Here is a tiny trained network, its code and every weight. The questions are about switching its units off for an input and a target symbol, where a switched-off unit gives its printed mean instead of its output.

import numpy as np


def w(rows, s, z=0):
    codes = np.array(rows[::2]) - 128.0
    scale = np.full(codes.shape[1], s)
    scale[-1] = z or s
    return codes * scale


def f(y):
    return y / 2 * (1 + np.tanh(0.7978845608 * (y + 0.044715 * y**3)))


def softmax(a):
    e = np.exp(a - a.max(-1, keepdims=True))
    return e / e.sum(-1, keepdims=True)


def log_softmax(a):
    a = a - a.max(-1, keepdims=True)
    return a - np.log(np.exp(a).sum(-1, keepdims=True))


def net(x, mask):
    ids = ['αβγεζηλμξπτφψω'.index(c) for c in x.split()]
    T = len(ids)
    res = E[ids] + P[:T]
    u = 0
    for l in range(2):
        r = res
        for j in range(2):
            rows = slice(4 * j, 4 * j + 4)
            q, k, v = (r @ M[l][rows].T for M in (Q, K, V))
            z = softmax(np.where(np.tri(T) > 0, q @ k.T / 4**0.5, -1e9)) @ v
            o = O[l][rows]
            res = res + np.where(mask[u + j], z, o[:, -1]) @ o[:, :-1]
        u += 2
        y = f(res @ A[l][:, :-1].T + A[l][:, -1])
        res = res + np.where(mask[u : u + 8], y, B[l][:, -1]) @ B[l][:, :-1]
        u += 8
    return log_softmax(res[-1] @ U[:, :-1].T + U[:, -1])


Q, K, V, O, A, B = {}, {}, {}, {}, {}, {}
E = w([
[137,94,104,153,109,171,179,38,112],'α',
[176,90,93,187,124,161,86,162,179],'β',
[113,104,153,121,90,151,128,118,197],'γ',
[35,88,156,165,137,137,140,98,135],'ε',
[153,142,131,137,124,111,116,238,84],'ζ',
[60,185,155,157,207,188,105,123,172],'η',
[144,41,189,167,134,124,120,155,142],'λ',
[68,99,144,118,55,5,116,88,173],'μ',
[207,111,147,135,163,120,95,229,204],'ξ',
[137,208,141,142,74,99,188,156,192],'π',
[99,153,58,154,125,161,111,125,211],'τ',
[58,180,33,94,114,212,138,170,81],'φ',
[150,150,89,196,95,127,54,180,127],'ψ',
[141,108,129,242,136,128,162,136,157],'ω',
],0.022)
P = w([
[167,74,151,14,114,116,184,39,75],'0',
[72,56,96,100,2,165,240,226,77],'1',
[134,147,209,89,128,116,117,55,76],'2',
[119,152,189,103,86,134,145,127,87],'3',
[122,159,181,103,94,123,140,103,92],'4',
[113,148,182,119,69,127,154,127,93],'5',
[84,131,175,151,44,152,167,185,75],'6',
[122,198,226,139,98,127,98,104,86],'7',
[109,151,167,141,50,129,157,155,81],'8',
[113,149,166,160,37,132,140,148,77],'9',
[130,194,212,180,58,135,112,126,71],'10',
[104,152,156,164,29,125,164,168,75],'11',
[133,169,186,139,75,120,132,121,85],'12',
[110,114,154,129,46,138,169,150,92],'13',
],0.0055)
Q[0] = w([
[137,174,233,205,52,129,46,139,200],'0.h1',
[200,159,202,87,124,73,247,103,176],'0.h1',
[156,139,13,106,195,135,43,183,94],'0.h1',
[148,56,215,254,54,121,218,124,183],'0.h1',
[117,150,100,86,136,174,218,115,95],'0.h2',
[215,98,154,182,45,105,51,230,159],'0.h2',
[208,111,114,162,156,141,166,136,65],'0.h2',
[197,214,68,107,129,56,128,206,45],'0.h2',
],0.0066)
K[0] = w([
[130,154,144,121,113,69,130,126,123],'0.h1',
[89,148,133,126,125,105,161,112,99],'0.h1',
[120,161,72,157,198,227,121,132,92],'0.h1',
[117,79,75,177,110,63,122,134,140],'0.h1',
[123,138,143,117,138,186,133,169,93],'0.h2',
[116,93,137,162,91,3,94,155,150],'0.h2',
[189,120,108,164,111,109,113,161,81],'0.h2',
[124,165,110,116,146,67,137,134,72],'0.h2',
],0.012)
V[0] = w([
[136,150,146,143,110,106,146,131,150],'0.h1',
[20,134,151,84,77,87,80,123,155],'0.h1',
[148,155,145,235,66,150,212,71,147],'0.h1',
[81,77,73,69,175,14,76,122,127],'0.h1',
[136,168,142,174,149,103,117,130,150],'0.h2',
[161,192,95,34,101,149,119,41,40],'0.h2',
[229,175,144,137,146,181,128,172,3],'0.h2',
[97,115,114,136,110,81,115,159,122],'0.h2',
],0.0059)
O[0] = w([
[138,254,65,159,169,81,88,179,60,162],'0.h1',
[181,174,121,80,132,155,150,205,74,219],'0.h1',
[160,144,184,205,116,119,108,154,125,183],'0.h1',
[108,147,59,183,171,86,85,232,123,126],'0.h1',
[121,112,99,115,130,131,178,145,104,133],'0.h2',
[62,126,80,87,118,145,160,204,109,31],'0.h2',
[240,98,221,104,144,133,71,137,84,3],'0.h2',
[110,202,227,134,129,217,152,111,128,161],'0.h2',
],0.0053,0.0062)
A[0] = w([
[147,114,181,150,120,194,54,158,196,75],'0.n1',
[116,169,69,158,159,210,115,132,97,135],'0.n2',
[165,60,137,193,142,170,123,112,106,3],'0.n3',
[199,131,107,126,86,189,132,52,136,146],'0.n4',
[168,74,154,86,40,169,73,66,102,126],'0.n5',
[85,77,171,116,60,187,175,149,153,206],'0.n6',
[176,119,87,112,110,92,2,171,135,98],'0.n7',
[90,147,95,109,70,126,118,114,103,201],'0.n8',
],0.0083,0.0026)
B[0] = w([
[190,74,39,102,136,83,158,90,126,254],'0.n1',
[130,86,145,85,156,225,121,195,132,188],'0.n2',
[94,102,74,103,181,170,215,129,172,154],'0.n3',
[34,188,81,97,97,114,156,138,227,180],'0.n4',
[117,142,141,69,127,178,139,98,105,178],'0.n5',
[166,179,168,74,179,99,93,43,98,242],'0.n6',
[107,94,133,156,13,186,193,156,87,193],'0.n7',
[143,139,94,165,105,66,3,160,159,190],'0.n8',
],0.0081,0.0062)
Q[1] = w([
[142,196,57,254,143,74,127,113,95],'1.h1',
[169,143,87,173,143,120,107,178,95],'1.h1',
[109,110,90,81,128,92,87,102,84],'1.h1',
[140,71,163,138,132,40,215,46,76],'1.h1',
[66,196,84,193,98,98,155,64,202],'1.h2',
[105,148,84,116,168,130,114,177,75],'1.h2',
[139,196,84,150,104,148,136,113,182],'1.h2',
[192,149,101,105,119,172,121,156,186],'1.h2',
],0.0074)
K[1] = w([
[182,133,175,235,107,140,168,155,112],'1.h1',
[108,119,94,218,83,183,102,159,146],'1.h1',
[140,122,150,65,104,112,143,79,181],'1.h1',
[117,98,179,1,68,193,201,45,132],'1.h1',
[72,162,152,130,87,114,83,78,184],'1.h2',
[97,172,102,154,148,232,90,144,92],'1.h2',
[49,164,51,152,119,102,72,104,127],'1.h2',
[212,179,101,146,87,200,110,182,144],'1.h2',
],0.0072)
V[1] = w([
[185,125,103,165,108,119,73,87,108],'1.h1',
[140,159,142,155,112,210,89,73,140],'1.h1',
[204,118,139,115,158,181,255,172,153],'1.h1',
[115,168,112,127,181,104,135,131,165],'1.h1',
[104,144,153,40,107,132,148,196,140],'1.h2',
[133,137,123,81,130,98,154,111,135],'1.h2',
[130,181,76,143,119,159,105,112,118],'1.h2',
[132,165,135,61,91,193,163,122,144],'1.h2',
],0.008)
O[1] = w([
[88,104,149,81,128,77,106,178,184,181],'1.h1',
[85,96,160,69,178,255,60,160,117,207],'1.h1',
[146,154,146,105,151,179,113,197,75,10],'1.h1',
[147,118,132,61,129,111,105,93,91,117],'1.h1',
[220,141,169,94,112,180,143,134,102,176],'1.h2',
[137,161,108,176,121,162,153,118,90,156],'1.h2',
[64,207,109,113,90,123,52,79,159,228],'1.h2',
[86,73,139,94,139,1,170,94,210,255],'1.h2',
],0.0059,0.0039)
A[1] = w([
[63,96,15,124,162,189,75,112,176,102],'1.n1',
[5,151,195,99,140,141,81,70,91,145],'1.n2',
[147,52,140,175,208,85,112,67,37,143],'1.n3',
[45,197,73,196,122,91,193,74,171,101],'1.n4',
[188,71,200,160,77,87,205,137,54,151],'1.n5',
[176,128,103,124,84,2,43,165,39,148],'1.n6',
[107,131,103,77,127,46,26,100,201,95],'1.n7',
[193,82,64,63,129,173,135,161,207,2],'1.n8',
],0.0062,0.0039)
B[1] = w([
[123,159,146,134,124,104,163,216,126,204],'1.n1',
[175,113,11,113,139,122,136,121,81,206],'1.n2',
[24,92,125,121,116,65,152,168,127,126],'1.n3',
[146,140,210,133,112,132,153,135,52,234],'1.n4',
[108,85,164,97,166,147,60,111,91,159],'1.n5',
[175,141,114,165,170,186,177,110,146,173],'1.n6',
[117,149,149,148,152,150,88,99,141,255],'1.n7',
[149,143,99,147,126,15,96,124,94,178],'1.n8',
],0.011,0.0079)
U = w([
[152,160,147,98,110,150,100,57,180,237],'α',
[157,153,117,163,136,146,132,111,116,4],'β',
[68,171,160,140,159,83,73,168,182,180],'γ',
[126,182,212,80,69,76,142,146,96,47],'ε',
[77,97,174,99,133,115,134,137,152,155],'ζ',
[126,168,132,44,106,116,127,160,91,13],'η',
[81,135,108,134,108,90,130,110,51,16],'λ',
[193,109,134,132,138,98,100,138,133,45],'μ',
[171,146,92,135,213,211,163,152,182,192],'ξ',
[156,150,75,138,122,82,210,140,183,135],'π',
[146,122,170,193,150,158,205,96,148,209],'τ',
[156,172,124,77,85,155,213,124,85,33],'φ',
[109,82,137,119,2,193,134,130,154,222],'ψ',
[149,138,190,95,122,183,128,129,91,71],'ω',
],0.0077,0.003)

Each question gives the input, a string of symbols that net reads in full, and the target symbol t.
The units are the heads (4 rows each of Q, K, V and O) and the neurons (one row each of A and B). Each row of codes is followed by its name. A weight is (code - 128) times the scale printed after its matrix; where a second scale follows, it is the last column's (O, A, B and U).
mask holds one flag per unit, layer by layer, with each layer's heads first. A switched-off unit (its flag False) gives its mean, the last column of its rows in O or B, instead of its output. The means were averaged over made-up inputs and are rounded, as every weight is.
A unit's drop is (log p(t) with every unit on - log p(t) with that unit switched off) / (log p(t) with every unit on - log p(t) with every unit switched off).
The circuit of an input: a set's keep is (log p(t) with only the set's units on - log p(t) with every unit switched off) / (log p(t) with every unit on - log p(t) with every unit switched off). Starting from the 12 units with the biggest drops (on a tie, the unit counted first), units are removed one at a time, each time the one whose removal leaves the highest keep (on an exact tie, the one counted first), for as long as the keep stays at least 0.8.
circuit, biggest first: the units of the circuit, biggest drop first
k most important neurons: the k neurons with the biggest drops, biggest first
top k neurons in layer l: the k neurons of layer l with the biggest drops, biggest first
heads that matter: for each layer, one digit per head in row order, 1 if its drop is at least 0.15 and else 0, layers parted by /
input γ τ α γ γ ξ, target μ: circuit, biggest first : [1.n8 0.n1 0.h2]
input ξ ω μ α ξ ω λ ξ τ γ ψ ψ, target γ: circuit, biggest first : [0.h2 0.n8 1.h2]
input γ η γ ε ε γ ω ξ β ψ, target ψ: circuit, biggest first : [0.n7 0.n6]
input λ γ γ γ ω ψ ω γ μ ψ π, target γ: heads that matter : 11 / 11
input γ β π ξ π ξ ε μ τ, target ε: 2 most important neurons : [1.n4 1.n1]
input φ φ γ β ω ξ ζ, target ω: heads that matter : 01 / 00
input γ γ ξ ψ γ γ γ ξ ψ ψ γ μ η, target τ: heads that matter : 11 / 10
input ξ γ λ α β μ γ, target τ: top 2 neurons in layer 1 : [1.n6 1.n4]
input γ μ γ γ ξ, target π: circuit, biggest first : [0.n8 0.h1 1.h1]
input γ μ ψ ψ β, target γ: top 2 neurons in layer 1 : [1.n1 1.n2]
input ψ ψ π ω β ξ ξ ψ γ γ ξ ψ γ ζ, target ω: circuit, biggest first : [0.h2 1.n5 0.n4 1.h2]
input ξ τ γ γ ξ β β ω λ γ ω λ γ η, target ξ: heads that matter : 00 / 10
input ζ ε π γ τ ψ ψ α μ, target γ: top 4 neurons in layer 0 : [0.n8 0.n7 0.n6 0.n1]
input β ξ ε γ, target α: most important neuron : [0.n6]
input ξ ξ ψ γ γ γ γ ψ γ γ γ γ ψ μ, target γ: 2 most important neurons : [0.n8 1.n7]
input ψ μ α γ ψ γ ω ξ ω ε, target ξ: heads that matter : 10 / 10
input γ γ μ, target τ: heads that matter : 10 / 10
input ψ η τ, target γ: 2 most important neurons : [1.n1 1.n7]
input γ ξ γ ξ β λ β γ ξ, target μ: 2 most important neurons : [1.n8 0.n1]
input ξ ξ γ η γ ψ μ ψ τ ξ, target γ: top 2 neurons in layer 0 : [0.n3 0.n5]
input ψ ε ψ ξ ψ γ α π μ ψ ψ, target γ: heads that matter : 01 / 10
input γ μ ξ ζ γ η γ γ τ ζ ζ τ, target ε: heads that matter : 10 / 10
input ω γ γ ψ ξ α, target φ: top 3 neurons in layer 0 : [0.n4 0.n5 0.n3]
input λ β λ γ ξ α η ψ γ λ ε, target λ: 2 most important neurons : [1.n2 1.n3]
input β γ ξ ξ λ ξ ξ ψ ε μ β ξ, target π: heads that matter : 11 / 00
input π λ τ π, target ε: 4 most important neurons : [1.n4 0.n2 0.n1 1.n2]
input γ α μ ψ ε γ, target γ: 2 most important neurons : [0.n8 1.n2]
input γ τ α β ε γ η, target ξ: 4 most important neurons : [0.n2 1.n2 1.n4 1.n8]
input μ τ π ψ γ γ γ ψ γ, target γ: most important neuron : [0.n8]
